Below is a small trained network, with its code and all its weights. Each question gives an input and a target symbol and asks what happens when units are switched off, that is, made to give their printed mean instead of their output.

import numpy as np


def w(rows, s, z=0):
    codes = np.array(rows[::2]) - 128.0
    scale = np.full(codes.shape[1], s)
    scale[-1] = z or s
    return codes * scale


def norm(h):
    return h / np.sqrt((h * h).mean(-1, keepdims=True) + 1e-5)


def f(y):
    return y / 2 * (1 + np.tanh(0.7978845608 * (y + 0.044715 * y**3)))


def softmax(a):
    e = np.exp(a - a.max(-1, keepdims=True))
    return e / e.sum(-1, keepdims=True)


def log_softmax(a):
    a = a - a.max(-1, keepdims=True)
    return a - np.log(np.exp(a).sum(-1, keepdims=True))


def net(x, mask):
    ids = ['ζθλμτω'.index(c) for c in x.split()]
    T = len(ids)
    res = E[ids] + P[:T]
    u = 0
    for l in range(2):
        q, k, v = (norm(res) @ M[l].T for M in (Q, K, V))
        z = softmax(np.where(np.tri(T) > 0, q @ k.T / 4**0.5, -1e9)) @ v
        res = res + np.where(mask[u], z, O[l][:, -1]) @ O[l][:, :-1]
        u += 1
        y = f(norm(res) @ A[l][:, :-1].T + A[l][:, -1])
        res = res + np.where(mask[u : u + 12], y, B[l][:, -1]) @ B[l][:, :-1]
        u += 12
    return log_softmax(norm(res)[-1] @ U[:, :-1].T + U[:, -1])


Q, K, V, O, A, B = {}, {}, {}, {}, {}, {}
E = w([
[191,176,175],'ζ',
[104,8,56],'θ',
[85,127,128],'λ',
[106,224,181],'μ',
[98,22,160],'τ',
[210,18,97],'ω',
],0.013)
P = w([
[156,127,1],'0',
[219,138,77],'1',
[194,128,111],'2',
[83,159,110],'3',
[173,82,121],'4',
[77,82,94],'5',
[150,71,119],'6',
[113,101,161],'7',
],0.0098)
Q[0] = w([
[148,52,77],'L0H0',
[202,3,145],'L0H0',
[191,62,51],'L0H0',
[66,123,50],'L0H0',
],0.0076)
K[0] = w([
[1,250,47],'L0H0',
[138,187,17],'L0H0',
[180,131,91],'L0H0',
[54,93,218],'L0H0',
],0.0099)
V[0] = w([
[98,155,173],'L0H0',
[206,146,206],'L0H0',
[158,89,119],'L0H0',
[137,250,107],'L0H0',
],0.013)
O[0] = w([
[92,71,158,27],'L0H0',
[255,116,145,2],'L0H0',
[144,115,69,168],'L0H0',
[89,62,9,121],'L0H0',
],0.0071,0.0059)
A[0] = w([
[193,234,157,162],'L0N0',
[103,112,89,40],'L0N1',
[108,143,102,37],'L0N2',
[75,124,98,146],'L0N3',
[187,249,83,252],'L0N4',
[58,215,143,147],'L0N5',
[133,115,163,110],'L0N6',
[133,157,46,38],'L0N7',
[140,77,147,216],'L0N8',
[94,105,206,33],'L0N9',
[143,246,193,171],'L0N10',
[150,70,107,195],'L0N11',
],0.013,0.0036)
B[0] = w([
[29,61,111,220],'L0N0',
[129,144,168,159],'L0N1',
[191,105,124,127],'L0N2',
[51,101,180,219],'L0N3',
[19,43,77,254],'L0N4',
[220,83,90,220],'L0N5',
[132,134,126,120],'L0N6',
[130,239,102,172],'L0N7',
[8,172,76,168],'L0N8',
[168,174,114,141],'L0N9',
[2,212,57,228],'L0N10',
[15,93,107,198],'L0N11',
],0.0049,0.0059)
Q[1] = w([
[29,207,157],'L1H0',
[17,100,2],'L1H0',
[169,104,195],'L1H0',
[180,227,96],'L1H0',
],0.0086)
K[1] = w([
[194,109,151],'L1H0',
[254,244,71],'L1H0',
[123,52,148],'L1H0',
[70,99,215],'L1H0',
],0.011)
V[1] = w([
[90,126,254],'L1H0',
[197,160,74],'L1H0',
[134,74,103],'L1H0',
[128,250,79],'L1H0',
],0.014)
O[1] = w([
[81,142,127,2],'L1H0',
[254,123,88,143],'L1H0',
[117,86,107,153],'L1H0',
[172,194,204,191],'L1H0',
],0.013,0.014)
A[1] = w([
[147,64,128,2],'L1N0',
[225,105,110,179],'L1N1',
[50,154,72,79],'L1N2',
[157,105,108,170],'L1N3',
[61,91,254,216],'L1N4',
[161,125,155,77],'L1N5',
[104,239,138,92],'L1N6',
[85,188,77,104],'L1N7',
[199,213,101,78],'L1N8',
[124,189,194,116],'L1N9',
[145,108,158,100],'L1N10',
[124,167,229,182],'L1N11',
],0.0094,0.0028)
B[1] = w([
[164,105,137,131],'L1N0',
[48,41,116,228],'L1N1',
[170,182,109,220],'L1N2',
[88,159,129,172],'L1N3',
[32,154,143,254],'L1N4',
[170,131,106,112],'L1N5',
[109,147,85,166],'L1N6',
[255,55,106,174],'L1N7',
[93,72,206,180],'L1N8',
[86,176,138,147],'L1N9',
[115,97,143,117],'L1N10',
[95,131,88,174],'L1N11',
],0.0071,0.0036)
U = w([
[157,169,4,221],'ζ',
[114,114,145,254],'θ',
[80,149,175,149],'λ',
[36,144,176,50],'μ',
[178,137,107,7],'τ',
[217,180,227,52],'ω',
],0.012,0.0056)

Each question gives the input, a string of symbols that net reads in full, and the target symbol t.
The units are the heads (4 rows each of Q, K, V and O) and the neurons (one row each of A and B). Each row of codes is followed by its name. A weight is (code - 128) times the scale printed after its matrix; where a second scale follows, it is the last column's (O, A, B and U).
mask holds one flag per unit, layer by layer, with each layer's heads first. A switched-off unit (its flag False) gives its mean, the last column of its rows in O or B, instead of its output. The means were averaged over made-up inputs and are rounded, as every weight is.
A unit's drop is (log p(t) with every unit on - log p(t) with that unit switched off) / (log p(t) with every unit on - log p(t) with every unit switched off).
The circuit of an input: a set's keep is (log p(t) with only the set's units on - log p(t) with every unit switched off) / (log p(t) with every unit on - log p(t) with every unit switched off). Starting from the 12 units with the biggest drops (on a tie, the unit counted first), units are removed one at a time, each time the one whose removal leaves the highest keep (on an exact tie, the one counted first), for as long as the keep stays at least 0.8.
units of the circuit, in order: the units of the circuit, biggest drop first
unit that matters most: the unit with the biggest drop
k most important neurons: the k neurons with the biggest drops, biggest first
top k neurons in layer l: the k neurons of layer l with the biggest drops, biggest first
drop of u: that unit's drop, to one decimal
input ω μ τ, target ζ: units of the circuit, in order	L1H0; L0N0
input τ ζ θ, target ω: 2 most important neurons	L0N5; L0N9
input λ τ μ, target μ: unit that matters most	L0H0
input θ λ ζ, target ζ: units of the circuit, in order	L0N4; L0H0
input λ ζ λ, target θ: 2 most important neurons	L0N10; L0N11
input ω ω λ τ λ ζ μ λ, target ζ: units of the circuit, in order	L1H0; L0N10; L0H0
input θ τ ζ, target λ: units of the circuit, in order	L0H0; L1H0
input θ θ θ ω θ, target μ: units of the circuit, in order	L0H0; L0N5; L1H0
input θ θ τ θ, target λ: units of the circuit, in order	L0H0; L0N4
input τ θ λ λ ω ζ μ, target ω: 2 most important neurons	L0N11; L0N9
input λ ζ λ τ ζ λ λ ζ, target μ: top 4 neurons in layer 0	L0N4; L0N0; L0N5; L0N7
input λ λ λ λ τ, target μ: 2 most important neurons	L0N3; L1N4
input λ τ ω ω, target μ: 2 most important neurons	L0N3; L0N11
input ω ζ μ, target ζ: unit that matters most	L0N4
input μ λ ζ θ μ θ ζ, target θ: top 2 neurons in layer 1	L1N1; L1N2
input λ ω λ, target θ: 4 most important neurons	L0N0; L0N10; L0N7; L0N5
input λ λ λ θ τ λ ζ ζ, target μ: 2 most important neurons	L0N4; L0N0
input τ ζ ζ ζ λ θ, target ω: drop of L0N5	0.9
input τ θ λ μ, target ω: drop of L1H0	1.5
input ζ ζ θ ζ λ, target ζ: units of the circuit, in order	L0H0
input λ ω ζ, target ζ: drop of L1N1	0.1
